Below are the code and all the weights of a small trained network. Each question names an input and a target symbol and asks about switching units off, where a switched-off unit gives its printed mean instead of its output.

import numpy as np


def w(rows, s, z=0):
    codes = np.array(rows[::2]) - 128.0
    scale = np.full(codes.shape[1], s)
    scale[-1] = z or s
    return codes * scale


def f(y):
    return np.maximum(y, 0)


def softmax(a):
    e = np.exp(a - a.max(-1, keepdims=True))
    return e / e.sum(-1, keepdims=True)


def log_softmax(a):
    a = a - a.max(-1, keepdims=True)
    return a - np.log(np.exp(a).sum(-1, keepdims=True))


def net(x, mask):
    ids = ['εζλμξπψω'.index(c) for c in x.split()]
    T = len(ids)
    res = E[ids] + P[:T]
    u = 0
    for l in range(2):
        q, k, v = (res @ M[l].T for M in (Q, K, V))
        z = softmax(np.where(np.tri(T) > 0, q @ k.T / 3**0.5, -1e9)) @ v
        res = res + np.where(mask[u], z, O[l][:, -1]) @ O[l][:, :-1]
        u += 1
        y = f(res @ A[l][:, :-1].T + A[l][:, -1])
        res = res + np.where(mask[u : u + 16], y, B[l][:, -1]) @ B[l][:, :-1]
        u += 16
    return log_softmax(res[-1] @ U[:, :-1].T + U[:, -1])


Q, K, V, O, A, B = {}, {}, {}, {}, {}, {}
E = w([
[166,172,146,131,90,87,99,129,46,96,110],'ε',
[150,160,145,82,63,123,45,161,108,122,140],'ζ',
[191,134,115,131,84,116,137,73,156,200,151],'λ',
[168,163,129,18,110,90,59,113,90,82,180],'μ',
[141,153,162,125,158,178,156,100,94,106,131],'ξ',
[103,230,100,164,116,129,116,137,151,100,157],'π',
[90,60,174,102,154,141,73,124,132,116,1],'ψ',
[144,133,137,213,203,106,80,164,143,144,91],'ω',
],0.019)
P = w([
[206,64,104,123,74,120,158,174,132,6,136],'0',
[166,60,125,63,98,163,141,226,143,58,162],'1',
[143,116,144,143,113,128,198,243,80,170,180],'2',
[115,104,142,148,101,138,148,176,82,125,151],'3',
[105,112,135,145,118,148,121,141,89,119,142],'4',
[90,118,143,144,141,153,109,121,108,124,131],'5',
[79,126,145,137,161,156,97,99,118,126,122],'6',
[80,143,134,127,178,163,83,90,134,137,110],'7',
[72,161,125,126,200,167,77,82,157,143,97],'8',
[72,172,118,125,221,170,68,72,155,145,89],'9',
[65,185,114,121,234,173,65,63,160,149,82],'10',
],0.011)
Q[0] = w([
[84,183,59,84,171,164,126,143,31,233,133],'0.h0',
[150,84,2,136,128,125,48,129,95,115,138],'0.h0',
[227,197,132,178,85,196,11,35,110,70,74],'0.h0',
],0.0044)
K[0] = w([
[122,76,65,84,88,143,218,127,213,69,158],'0.h0',
[171,120,20,73,153,34,101,170,137,165,68],'0.h0',
[90,37,62,94,139,118,150,40,154,206,252],'0.h0',
],0.0027)
V[0] = w([
[152,109,90,98,2,111,210,37,179,198,87],'0.h0',
[150,77,89,141,168,81,117,34,176,240,197],'0.h0',
[198,80,85,187,162,116,122,191,198,86,94],'0.h0',
],0.0064)
O[0] = w([
[124,146,222,180,69,91,87,91,238,62,62,215],'0.h0',
[15,113,210,95,102,121,93,22,174,121,168,161],'0.h0',
[106,1,210,130,121,126,121,193,143,145,236,254],'0.h0',
],0.0086,0.0023)
A[0] = w([
[79,114,159,187,129,99,130,111,72,104,123,150],'0.n0',
[130,112,11,96,98,128,113,174,148,147,172,101],'0.n1',
[102,81,84,151,162,146,127,113,74,139,86,91],'0.n2',
[76,140,86,129,126,121,157,127,138,117,158,100],'0.n3',
[115,141,141,149,164,149,104,144,158,66,93,74],'0.n4',
[173,121,43,114,143,155,155,194,89,138,129,37],'0.n5',
[30,108,151,102,84,169,97,74,182,77,71,49],'0.n6',
[126,137,154,136,149,100,82,65,173,148,130,55],'0.n7',
[172,96,102,146,137,147,224,104,98,148,114,161],'0.n8',
[82,128,36,111,113,116,162,142,40,159,123,1],'0.n9',
[110,116,138,102,85,164,85,196,138,164,146,83],'0.n10',
[141,204,125,196,121,2,177,174,125,76,84,78],'0.n11',
[162,131,104,76,96,125,186,116,191,100,113,81],'0.n12',
[108,177,108,156,137,126,168,53,119,170,187,100],'0.n13',
[94,177,228,132,102,176,141,116,155,178,93,115],'0.n14',
[95,198,193,117,102,111,126,120,133,201,131,76],'0.n15',
],0.0097,0.0088)
B[0] = w([
[135,143,145,94,77,177,86,164,177,181,127,178],'0.n0',
[180,198,211,140,115,87,165,193,182,121,91,184],'0.n1',
[122,151,141,133,75,90,122,150,132,216,133,157],'0.n2',
[193,85,103,158,197,136,136,143,192,145,143,133],'0.n3',
[47,88,137,118,122,125,151,111,190,140,157,163],'0.n4',
[55,116,118,143,87,142,28,25,134,112,126,207],'0.n5',
[226,139,174,101,231,62,109,171,97,52,72,239],'0.n6',
[51,166,192,119,138,125,162,112,96,130,71,237],'0.n7',
[203,68,169,91,126,192,172,125,221,84,153,189],'0.n8',
[46,100,119,93,99,135,33,125,125,34,131,140],'0.n9',
[163,109,104,176,129,92,106,103,64,106,123,172],'0.n10',
[178,90,141,81,210,70,43,170,180,24,101,151],'0.n11',
[140,103,141,154,114,149,136,167,112,173,180,146],'0.n12',
[159,163,157,126,76,38,82,150,144,134,87,192],'0.n13',
[54,113,116,134,34,147,147,88,109,107,144,254],'0.n14',
[132,92,116,163,183,145,99,111,2,92,148,200],'0.n15',
],0.0076,0.0079)
Q[1] = w([
[227,191,143,129,162,115,148,106,51,141,109],'1.h0',
[83,143,184,130,57,157,50,2,183,111,130],'1.h0',
[155,152,133,67,125,139,45,189,194,142,110],'1.h0',
],0.013)
K[1] = w([
[110,149,124,96,55,167,221,105,86,46,152],'1.h0',
[1,202,81,113,253,151,106,120,132,175,73],'1.h0',
[123,143,130,152,175,82,203,96,229,214,77],'1.h0',
],0.0096)
V[1] = w([
[121,198,97,113,109,46,81,131,117,136,178],'1.h0',
[118,182,129,123,149,146,171,94,180,70,227],'1.h0',
[155,128,155,2,67,143,140,101,106,133,139],'1.h0',
],0.0086)
O[1] = w([
[254,66,156,170,111,146,155,127,67,94,186,29],'1.h0',
[138,176,217,170,145,201,113,23,104,82,144,5],'1.h0',
[99,146,98,194,161,46,200,100,83,90,83,107],'1.h0',
],0.0097,0.0029)
A[1] = w([
[177,102,91,166,146,134,203,127,169,128,127,173],'1.n0',
[64,171,167,110,109,107,127,66,140,114,121,1],'1.n1',
[123,71,97,210,63,140,131,124,158,207,163,154],'1.n2',
[102,104,165,126,139,96,112,62,120,124,57,69],'1.n3',
[200,120,125,182,138,148,184,240,99,150,88,50],'1.n4',
[129,124,62,109,146,140,193,65,114,96,162,95],'1.n5',
[189,104,75,117,111,195,172,174,47,139,93,176],'1.n6',
[167,163,72,123,192,183,215,182,102,160,217,116],'1.n7',
[131,80,86,150,190,122,112,146,106,189,84,138],'1.n8',
[144,155,61,179,65,177,230,109,148,217,196,141],'1.n9',
[86,158,140,137,83,133,86,145,197,128,101,69],'1.n10',
[200,180,167,185,155,175,78,63,113,113,193,85],'1.n11',
[77,134,131,214,59,171,214,107,127,255,174,142],'1.n12',
[153,138,68,194,161,129,202,103,81,37,142,63],'1.n13',
[77,99,171,122,161,112,150,123,100,187,105,16],'1.n14',
[149,161,35,81,101,112,177,185,115,125,106,59],'1.n15',
],0.0095,0.0094)
B[1] = w([
[110,136,155,75,152,87,111,118,90,142,80,152],'1.n0',
[156,79,63,166,135,164,111,171,150,178,120,209],'1.n1',
[123,183,133,113,137,145,122,72,110,92,91,204],'1.n2',
[135,147,109,104,107,145,127,146,130,151,186,247],'1.n3',
[134,161,106,194,84,114,89,108,149,185,69,151],'1.n4',
[157,153,100,160,152,164,86,110,122,157,154,135],'1.n5',
[156,147,180,232,179,64,134,146,124,171,140,150],'1.n6',
[78,160,133,135,126,110,101,155,166,59,10,131],'1.n7',
[125,127,150,98,107,153,159,125,145,70,204,171],'1.n8',
[83,95,228,138,144,117,191,255,135,83,229,154],'1.n9',
[168,150,108,132,133,107,206,104,86,125,158,214],'1.n10',
[143,125,80,134,81,143,223,160,83,133,88,195],'1.n11',
[183,114,18,122,139,166,57,88,134,139,73,173],'1.n12',
[143,140,110,50,180,79,85,93,160,198,206,156],'1.n13',
[167,150,100,175,98,182,123,71,106,105,101,151],'1.n14',
[124,56,84,194,183,155,132,109,51,142,93,145],'1.n15',
],0.0089,0.012)
U = w([
[146,76,117,125,163,144,150,99,129,80,116,46],'ε',
[149,97,126,151,157,147,138,122,122,109,104,45],'ζ',
[55,128,241,139,171,95,195,102,100,68,92,255],'λ',
[148,96,127,134,170,128,171,94,97,109,176,66],'μ',
[103,151,97,130,147,165,128,3,93,79,59,167],'ξ',
[149,122,132,143,140,182,186,152,86,90,137,61],'π',
[113,75,84,119,155,137,185,150,111,122,117,83],'ψ',
[134,87,126,110,132,178,132,207,140,184,217,133],'ω',
],0.0054,0.0072)

Each question gives the input, a string of symbols that net reads in full, and the target symbol t.
The units are the heads (3 rows each of Q, K, V and O) and the neurons (one row each of A and B). Each row of codes is followed by its name. A weight is (code - 128) times the scale printed after its matrix; where a second scale follows, it is the last column's (O, A, B and U).
mask holds one flag per unit, layer by layer, with each layer's heads first. A switched-off unit (its flag False) gives its mean, the last column of its rows in O or B, instead of its output. The means were averaged over made-up inputs and are rounded, as every weight is.
A unit's drop is (log p(t) with every unit on - log p(t) with that unit switched off) / (log p(t) with every unit on - log p(t) with every unit switched off).
The circuit of an input: a set's keep is (log p(t) with only the set's units on - log p(t) with every unit switched off) / (log p(t) with every unit on - log p(t) with every unit switched off). Starting from the 12 units with the biggest drops (on a tie, the unit counted first), units are removed one at a time, each time the one whose removal leaves the highest keep (on an exact tie, the one counted first), for as long as the keep stays at least 0.8.
units of the circuit, in order: the units of the circuit, biggest drop first
unit that matters most: the unit with the biggest drop
top k neurons: the k neurons with the biggest drops, biggest first
top k neurons in layer l: the k neurons of layer l with the biggest drops, biggest first
input ε ψ ζ, target ψ: units of the circuit, in order -> [1.h0 1.n15]
input μ ε π λ λ, target π: top 2 neurons in layer 0 -> [0.n6 0.n5]
input ζ μ μ λ λ λ λ μ, target μ: top 2 neurons -> [0.n13 1.n13]
input λ λ ε ζ, target λ: unit that matters most -> 1.n1
input μ λ ζ, target λ: top 2 neurons -> [1.n1 1.n12]
input λ ω λ ξ ζ π ξ, target π: top 4 neurons -> [0.n6 0.n8 1.n11 0.n15]
input ε ε ξ ξ μ, target ξ: units of the circuit, in order -> [0.h0 0.n5]
input ω λ π λ, target π: units of the circuit, in order -> [1.h0 1.n11]
input π λ λ λ λ λ λ ε ξ ξ ω, target ω: top 4 neurons -> [1.n1 1.n3 1.n2 0.n4]
input λ λ ω λ μ π λ ψ λ, target ψ: top 2 neurons in layer 0 -> [0.n6 0.n14]
input λ ξ ε λ λ ε λ, target λ: top 4 neurons -> [0.n6 1.n12 0.n13 0.n5]
input λ ω λ λ ω, target ξ: top 2 neurons -> [0.n6 1.n2]
input λ μ ω λ λ λ π μ, target π: top 2 neurons -> [1.n11 0.n4]
input ξ ζ ψ μ, target ψ: top 2 neurons -> [0.n5 0.n9]
input μ ω ξ λ, target λ: top 2 neurons -> [1.n9 1.n0]
input ξ ω ω λ ε π ω λ ω ξ ψ, target ω: units of the circuit, in order -> [1.h0 0.n14]
input μ λ ψ ξ π λ ζ, target π: units of the circuit, in order -> [1.h0 0.n8 1.n11 0.h0]
input ξ λ μ, target λ: unit that matters most -> 0.n5
input ζ ξ ψ ω ω ω π π, target ω: top 2 neurons -> [0.n5 0.n9]
input λ ξ λ μ ε ξ ζ ω μ ξ, target ω: top 2 neurons in layer 0 -> [0.n6 0.n15]
input λ μ λ, target μ: units of the circuit, in order -> [1.h0 1.n13]
input ξ μ ω λ λ λ μ λ μ, target μ: top neuron -> [0.n13]
input λ λ ω ψ ω ζ ξ π ψ ζ, target ψ: top 2 neurons in layer 0 -> [0.n13 0.n1]
input λ λ ξ, target ξ: units of the circuit, in order -> [1.h0 1.n12 0.n6]
input λ ξ ξ ψ ψ λ μ, target ψ: top 2 neurons -> [0.n6 0.n15]
input ε ω λ ζ ξ ω μ μ ω λ μ, target ω: top 4 neurons in layer 0 -> [0.n6 0.n15 0.n13 0.n10]
input λ λ ε λ μ λ, target μ: top 3 neurons in layer 0 -> [0.n6 0.n13 0.n15]
input ω ξ λ μ π λ μ, target π: top 3 neurons -> [1.n11 0.n6 0.n15]
input ω ω ξ ε ξ ω ξ, target ω: top 3 neurons in layer 0 -> [0.n5 0.n9 0.n8]
